Below is a small trained network, with its code and all its weights. Each question gives an input and a class and asks what happens when units are switched off, that is, made to give their printed mean instead of their output.

import numpy as np


def w(rows, s, z=0):
    codes = np.array(rows[::2]) - 128.0
    scale = np.full(codes.shape[1], s)
    scale[-1] = z or s
    return codes * scale


def norm(h):
    return h / np.sqrt((h * h).mean(-1, keepdims=True) + 1e-5)


def f(y):
    return np.maximum(y, 0)


def log_softmax(a):
    a = a - a.max(-1, keepdims=True)
    return a - np.log(np.exp(a).sum(-1, keepdims=True))


def net(x, mask):
    res = np.array(x, float).reshape(1, 4) / 4 @ E
    u = 0
    for l in range(4):
        y = f(norm(res) @ A[l][:, :-1].T + A[l][:, -1])
        res = res + np.where(mask[u : u + 8], y, B[l][:, -1]) @ B[l][:, :-1]
        u += 8
    return log_softmax(norm(res)[-1] @ U[:, :-1].T + U[:, -1])


A, B = {}, {}
E = w([
[27,111,129,32,181,130],'x0',
[168,50,228,95,101,183],'x1',
[113,182,156,63,46,89],'x2',
[83,16,149,169,81,2],'x3',
],0.0045)
A[0] = w([
[132,152,127,92,38,114,55],'0.n1',
[116,139,135,65,18,82,92],'0.n2',
[156,214,170,105,52,110,89],'0.n3',
[191,97,87,206,172,125,106],'0.n4',
[130,197,75,166,117,74,68],'0.n5',
[179,122,200,94,71,138,129],'0.n6',
[255,158,124,215,6,114,3],'0.n7',
[142,198,144,68,72,80,56],'0.n8',
],0.0078,0.0066)
B[0] = w([
[57,63,107,255,107,176,169],'0.n1',
[89,52,136,163,217,112,247],'0.n2',
[102,129,172,120,231,183,227],'0.n3',
[65,122,148,113,163,172,251],'0.n4',
[126,98,55,74,232,32,223],'0.n5',
[192,102,123,101,165,133,246],'0.n6',
[41,143,80,45,25,170,241],'0.n7',
[85,78,127,223,251,173,201],'0.n8',
],0.0075,0.003)
A[1] = w([
[160,119,127,169,130,96,95],'1.n1',
[101,160,109,147,143,49,68],'1.n2',
[125,112,168,207,42,57,68],'1.n3',
[81,140,150,225,127,203,179],'1.n4',
[191,101,171,125,140,152,25],'1.n5',
[203,239,151,125,117,154,65],'1.n6',
[111,254,46,125,154,62,80],'1.n7',
[169,163,81,181,63,137,253],'1.n8',
],0.0085,0.002)
B[1] = w([
[116,166,135,71,119,125,138],'1.n1',
[165,103,140,98,143,153,200],'1.n2',
[131,239,186,169,111,69,162],'1.n3',
[59,107,113,224,155,86,223],'1.n4',
[156,45,114,119,116,77,170],'1.n5',
[144,213,152,155,108,18,175],'1.n6',
[107,2,182,84,180,54,253],'1.n7',
[60,144,113,59,106,155,146],'1.n8',
],0.0064,0.0046)
A[2] = w([
[128,123,190,173,136,42,142],'2.n1',
[85,110,177,166,164,123,71],'2.n2',
[151,187,129,111,191,224,182],'2.n3',
[76,126,48,74,75,189,58],'2.n4',
[156,110,206,148,84,180,77],'2.n5',
[66,90,179,114,129,89,173],'2.n6',
[139,169,2,148,162,60,66],'2.n7',
[128,109,106,190,155,150,7],'2.n8',
],0.0078,0.0022)
B[2] = w([
[189,150,144,134,160,163,202],'2.n1',
[129,134,126,178,93,145,211],'2.n2',
[93,136,121,180,111,52,194],'2.n3',
[122,160,130,84,77,145,151],'2.n4',
[77,48,180,70,104,67,149],'2.n5',
[118,255,81,141,122,164,253],'2.n6',
[140,90,191,105,114,104,180],'2.n7',
[156,124,153,184,101,192,156],'2.n8',
],0.0073,0.0064)
A[3] = w([
[67,211,148,139,202,65,130],'3.n1',
[93,196,102,43,243,182,16],'3.n2',
[226,227,229,184,235,121,54],'3.n3',
[176,139,114,125,236,64,26],'3.n4',
[197,65,90,71,173,100,4],'3.n5',
[234,8,162,33,57,163,68],'3.n6',
[151,158,105,185,65,57,93],'3.n7',
[255,137,15,151,190,247,222],'3.n8',
],0.0058,0.0014)
B[3] = w([
[184,130,147,146,38,121,255],'3.n1',
[80,118,139,145,31,146,207],'3.n2',
[163,211,85,124,172,77,196],'3.n3',
[198,126,191,118,139,198,200],'3.n4',
[164,97,132,37,113,151,156],'3.n5',
[88,125,88,80,230,78,161],'3.n6',
[152,168,94,87,92,99,147],'3.n7',
[70,141,69,108,234,253,145],'3.n8',
],0.0068,0.0067)
U = w([
[79,101,149,252,196,154,187],'0',
[154,45,174,52,219,71,169],'1',
[51,161,122,114,11,145,142],'2',
[233,252,143,163,111,78,161],'3',
[147,179,86,130,172,181,110],'4',
[240,99,58,127,96,183,1],'5',
],0.012,0.0056)

Each question gives the input, the list of numbers given to net, and the class t.
The units are the neurons (one row each of A and B). Each row of codes is followed by its name. A weight is (code - 128) times the scale printed after its matrix; where a second scale follows, it is the last column's (A, B and U).
mask holds one flag per neuron, layer by layer. A switched-off neuron (its flag False) gives its mean, the last column of its row in B, instead of its output. The means were averaged over made-up inputs and are rounded, as every weight is.
A unit's drop is (log p(t) with every unit on - log p(t) with that unit switched off) / (log p(t) with every unit on - log p(t) with every unit switched off).
The circuit of an input: a set's keep is (log p(t) with only the set's units on - log p(t) with every unit switched off) / (log p(t) with every unit on - log p(t) with every unit switched off). Starting from the 12 units with the biggest drops (on a tie, the unit counted first), units are removed one at a time, each time the one whose removal leaves the highest keep (on an exact tie, the one counted first), for as long as the keep stays at least 0.8.
circuit, biggest first: the units of the circuit, biggest drop first
unit that matters most: the unit with the biggest drop
top k neurons: the k neurons with the biggest drops, biggest first
top k neurons in layer l: the k neurons of layer l with the biggest drops, biggest first
input [5,3,0,-6], class 3: top 3 neurons in layer 0 : (0.n7, 0.n4, 0.n2)
input [5,4,3,4], class 2: unit that matters most : 2.n6
input [-2,0,-5,-6], class 3: top 2 neurons : (1.n6, 0.n2)
input [5,-2,1,-5], class 2: top 4 neurons : (3.n2, 0.n6, 1.n3, 1.n4)
input [3,-5,-4,4], class 1: top 3 neurons : (0.n7, 0.n8, 1.n7)
input [2,-8,-6,-8], class 1: circuit, biggest first : (1.n7, 2.n6, 2.n7)
input [-7,7,1,-7], class 1: top 2 neurons in layer 3 : (3.n6, 3.n1)
input [-3,6,4,-1], class 1: top 3 neurons in layer 0 : (0.n6, 0.n4, 0.n7)
input [-7,8,8,-5], class 0: circuit, biggest first : (0.n3, 0.n1)
input [6,2,6,2], class 0: top 2 neurons : (0.n2, 0.n8)
input [-7,6,8,0], class 0: circuit, biggest first : (0.n1, 0.n2)
input [3,-1,1,-8], class 3: top 2 neurons : (1.n6, 0.n7)
input [8,3,8,6], class 0: top 2 neurons : (0.n2, 0.n8)
input [7,-8,4,-1], class 1: circuit, biggest first : (1.n7)
input [8,-3,8,-7], class 0: top 3 neurons : (0.n8, 0.n7, 0.n3)
input [-7,5,5,-4], class 2: top 2 neurons : (0.n7, 2.n3)
input [-8,3,-7,-7], class 2: top 2 neurons in layer 2 : (2.n3, 2.n1)
input [-6,7,4,2], class 1: top 2 neurons : (0.n6, 3.n6)
input [6,-4,7,5], class 0: top 3 neurons : (0.n2, 0.n8, 0.n7)
input [-7,1,4,-2], class 2: circuit, biggest first : (0.n7)
input [-5,6,-3,7], class 3: top 2 neurons : (1.n3, 2.n6)
input [4,2,2,-7], class 3: top 2 neurons : (0.n7, 1.n6)
input [-5,-6,4,-2], class 1: top 2 neurons : (0.n5, 1.n7)
input [-5,-8,-7,7], class 1: top 2 neurons in layer 2 : (2.n7, 2.n3)
input [4,2,-7,8], class 3: top 3 neurons in layer 0 : (0.n3, 0.n8, 0.n2)
